Below are the code and all the weights of a small trained network. Each question names an input and a class and asks about switching units off, where a switched-off unit gives its printed mean instead of its output.

import numpy as np


def w(rows, s, z=0):
    codes = np.array(rows[::2]) - 128.0
    scale = np.full(codes.shape[1], s)
    scale[-1] = z or s
    return codes * scale


def norm(h):
    return h / np.sqrt((h * h).mean(-1, keepdims=True) + 1e-5)


def f(y):
    return np.maximum(y, 0)


def log_softmax(a):
    a = a - a.max(-1, keepdims=True)
    return a - np.log(np.exp(a).sum(-1, keepdims=True))


def net(x, mask):
    res = np.array(x, float).reshape(1, 2) / 4 @ E
    u = 0
    for l in range(3):
        y = f(norm(res) @ A[l][:, :-1].T + A[l][:, -1])
        res = res + np.where(mask[u : u + 4], y, B[l][:, -1]) @ B[l][:, :-1]
        u += 4
    return log_softmax(norm(res)[-1] @ U[:, :-1].T + U[:, -1])


A, B = {}, {}
E = w([
[100,165,243,137,97,156],'x0',
[143,248,146,115,210,112],'x1',
],0.012)
A[0] = w([
[111,233,82,140,245,110,51],'L0N0',
[102,225,213,74,160,108,214],'L0N1',
[98,224,124,137,238,98,254],'L0N2',
[87,70,255,186,112,118,227],'L0N3',
],0.0085,0.00069)
B[0] = w([
[135,103,107,35,7,166,249],'L0N0',
[99,74,180,180,128,141,244],'L0N1',
[182,186,89,163,222,133,249],'L0N2',
[128,106,106,58,89,167,254],'L0N3',
],0.013,0.0073)
A[1] = w([
[70,13,41,130,99,57,6],'L1N0',
[173,139,197,130,107,88,222],'L1N1',
[193,208,2,120,200,18,4],'L1N2',
[220,60,7,142,195,138,254],'L1N3',
],0.0085,0.00077)
B[1] = w([
[75,128,238,160,154,131,234],'L1N0',
[136,62,63,160,151,207,144],'L1N1',
[152,168,139,98,50,215,201],'L1N2',
[96,191,85,103,186,8,254],'L1N3',
],0.011,0.0087)
A[2] = w([
[113,205,181,148,95,148,253],'L2N0',
[91,138,195,196,124,131,161],'L2N1',
[14,119,163,156,196,8,87],'L2N2',
[125,155,169,210,226,155,114],'L2N3',
],0.017,0.0016)
B[2] = w([
[91,69,108,147,127,61,181],'L2N0',
[181,202,69,106,152,105,185],'L2N1',
[72,52,117,125,245,61,247],'L2N2',
[171,106,125,247,114,204,174],'L2N3',
],0.015)
U = w([
[75,90,118,127,203,56,184],'0',
[155,225,58,63,110,113,148],'1',
[91,82,180,81,38,160,214],'2',
[172,134,122,248,124,179,165],'3',
[134,172,183,134,92,103,2],'4',
],0.015,0.0039)

Each question gives the input, the list of numbers given to net, and the class t.
The units are the neurons (one row each of A and B). Each row of codes is followed by its name. A weight is (code - 128) times the scale printed after its matrix; where a second scale follows, it is the last column's (A, B and U).
mask holds one flag per neuron, layer by layer. A switched-off neuron (its flag False) gives its mean, the last column of its row in B, instead of its output. The means were averaged over made-up inputs and are rounded, as every weight is.
A unit's drop is (log p(t) with every unit on - log p(t) with that unit switched off) / (log p(t) with every unit on - log p(t) with every unit switched off).
most important unit: the unit with the biggest drop
k most important neurons: the k neurons with the biggest drops, biggest first
k most important neurons of layer l: the k neurons of layer l with the biggest drops, biggest first
drop of u: that unit's drop, to one decimal
input [-3,7], class 1: most important unit -> L0N0
input [-6,1], class 1: 3 most important neurons -> [L0N1; L1N2; L2N2]
input [8,-2], class 2: 2 most important neurons -> [L0N3; L2N2]
input [1,-8], class 2: 2 most important neurons -> [L0N2; L1N3]
input [-1,8], class 1: 3 most important neurons -> [L0N0; L0N2; L2N2]
input [3,0], class 2: 3 most important neurons -> [L0N3; L1N3; L2N2]
input [2,-7], class 2: 3 most important neurons -> [L0N2; L1N3; L2N2]
input [-2,8], class 1: 2 most important neurons -> [L0N0; L0N2]
input [8,1], class 3: 4 most important neurons -> [L0N1; L0N0; L2N2; L1N3]
input [2,-3], class 2: 3 most important neurons -> [L0N3; L2N2; L0N2]
input [3,-8], class 2: 2 most important neurons -> [L2N2; L1N3]
input [6,1], class 3: 2 most important neurons -> [L0N1; L0N0]
input [3,2], class 3: drop of L0N1 -> 1.0
input [-2,1], class 1: most important neuron of layer 2 -> [L2N2]
input [-5,2], class 1: drop of L2N2 -> 0.1
input [6,-7], class 2: drop of L2N2 -> 0.2
input [8,-3], class 2: drop of L2N2 -> 0.3
